Here is a tiny trained network, its code and every weight. The questions are about switching its units off for an input and a class, where a switched-off unit gives its printed mean instead of its output.

import numpy as np


def w(rows, s, z=0):
    codes = np.array(rows[::2]) - 128.0
    scale = np.full(codes.shape[1], s)
    scale[-1] = z or s
    return codes * scale


def norm(h):
    return h / np.sqrt((h * h).mean(-1, keepdims=True) + 1e-5)


def f(y):
    return y / 2 * (1 + np.tanh(0.7978845608 * (y + 0.044715 * y**3)))


def log_softmax(a):
    a = a - a.max(-1, keepdims=True)
    return a - np.log(np.exp(a).sum(-1, keepdims=True))


def net(x, mask):
    res = np.array(x, float).reshape(1, 5) / 4 @ E
    u = 0
    for l in range(2):
        y = f(norm(res) @ A[l][:, :-1].T + A[l][:, -1])
        res = res + np.where(mask[u : u + 5], y, B[l][:, -1]) @ B[l][:, :-1]
        u += 5
    return log_softmax(norm(res)[-1] @ U[:, :-1].T + U[:, -1])


A, B = {}, {}
E = w([
[141,134,125,128,134,117,97,134,143,86,117],'x0',
[127,120,101,120,126,148,141,116,130,118,112],'x1',
[91,133,186,59,52,123,140,141,115,90,60],'x2',
[146,96,210,116,106,124,215,86,147,2,223],'x3',
[59,34,65,125,90,101,64,138,54,98,164],'x4',
],0.006)
A[0] = w([
[14,11,82,145,131,147,88,108,52,114,165,12],'L0N0',
[141,151,48,255,205,119,120,65,69,100,221,59],'L0N1',
[174,197,74,198,163,170,144,65,173,142,192,133],'L0N2',
[68,142,178,38,77,101,179,174,105,145,10,4],'L0N3',
[133,73,163,91,152,82,221,12,192,43,237,13],'L0N4',
],0.0043,0.0039)
B[0] = w([
[54,181,90,75,175,80,141,60,207,68,114,196],'L0N0',
[216,2,132,18,173,121,40,128,103,218,190,199],'L0N1',
[143,88,161,32,201,148,145,90,161,151,101,209],'L0N2',
[223,33,156,98,202,108,82,110,142,154,164,163],'L0N3',
[161,159,164,250,17,233,105,212,47,102,138,252],'L0N4',
],0.0062,0.0041)
A[1] = w([
[81,78,234,2,14,114,121,151,123,114,20,36],'L1N0',
[60,134,77,160,53,194,70,150,41,119,197,68],'L1N1',
[20,89,99,82,84,36,58,125,108,74,186,2],'L1N2',
[166,193,238,152,162,158,191,126,191,135,38,58],'L1N3',
[119,177,51,124,91,157,53,192,93,243,31,152],'L1N4',
],0.0061,0.004)
B[1] = w([
[230,17,105,84,207,178,42,129,98,210,236,191],'L1N0',
[69,246,162,167,172,91,178,111,191,149,63,186],'L1N1',
[94,232,70,118,198,77,218,63,204,167,38,191],'L1N2',
[1,167,7,115,197,18,134,81,156,141,90,224],'L1N3',
[148,137,222,175,25,166,168,159,106,45,155,254],'L1N4',
],0.0079,0.0064)
U = w([
[17,255,20,104,216,43,196,51,219,141,59,10],'0',
[160,216,198,213,29,220,189,189,59,49,154,255],'1',
[237,35,108,28,222,178,59,145,122,211,231,85],'2',
],0.0097,0.0061)

Each question gives the input, the list of numbers given to net, and the class t.
The units are the neurons (one row each of A and B). Each row of codes is followed by its name. A weight is (code - 128) times the scale printed after its matrix; where a second scale follows, it is the last column's (A, B and U).
mask holds one flag per neuron, layer by layer. A switched-off neuron (its flag False) gives its mean, the last column of its row in B, instead of its output. The means were averaged over made-up inputs and are rounded, as every weight is.
A unit's drop is (log p(t) with every unit on - log p(t) with that unit switched off) / (log p(t) with every unit on - log p(t) with every unit switched off).
The circuit of an input: a set's keep is (log p(t) with only the set's units on - log p(t) with every unit switched off) / (log p(t) with every unit on - log p(t) with every unit switched off). Starting from all 10 units, units are removed one at a time, each time the one whose removal leaves the highest keep (on an exact tie, the one counted first), for as long as the keep stays at least 0.8.
circuit, biggest first: the units of the circuit, biggest drop first
most important unit: the unit with the biggest drop
k most important neurons: the k neurons with the biggest drops, biggest first
k most important neurons of layer l: the k neurons of layer l with the biggest drops, biggest first
drop of u: that unit's drop, to one decimal
input [0,-3,7,-6,-4], class 2: 3 most important neurons => L1N0; L0N3; L0N4
input [2,-2,2,3,-6], class 0: circuit, biggest first => L1N3
input [-1,-3,7,5,7], class 0: 2 most important neurons of layer 1 => L1N2; L1N1
input [-2,3,0,8,-8], class 0: 2 most important neurons => L1N3; L1N4
input [0,-7,-8,3,-7], class 2: 2 most important neurons => L0N1; L1N2
input [6,6,-7,-6,-3], class 2: 4 most important neurons => L0N2; L0N4; L0N1; L1N1
input [-5,-2,-6,6,6], class 0: 4 most important neurons => L0N0; L1N1; L1N4; L1N0
input [6,-8,6,8,8], class 0: 4 most important neurons => L1N2; L1N4; L1N1; L0N0
input [3,-8,-4,-4,-1], class 1: 2 most important neurons of layer 1 => L1N4; L1N0
input [3,4,-4,8,-8], class 0: 3 most important neurons => L1N3; L1N4; L0N2
input [6,3,1,-8,-7], class 1: 2 most important neurons of layer 1 => L1N4; L1N2
input [1,-4,6,-5,1], class 2: 2 most important neurons => L1N0; L0N3
input [-5,3,2,-2,0], class 1: 2 most important neurons of layer 0 => L0N2; L0N1
input [0,-7,8,0,6], class 2: most important unit => L1N0
input [-1,7,5,1,8], class 0: drop of L1N2 => 0.9
input [4,3,2,-7,4], class 1: drop of L1N4 => 1.1
input [-8,3,7,4,-2], class 2: drop of L1N0 => 0.2
input [-7,1,-4,-7,-3], class 1: drop of L1N4 => 0.3
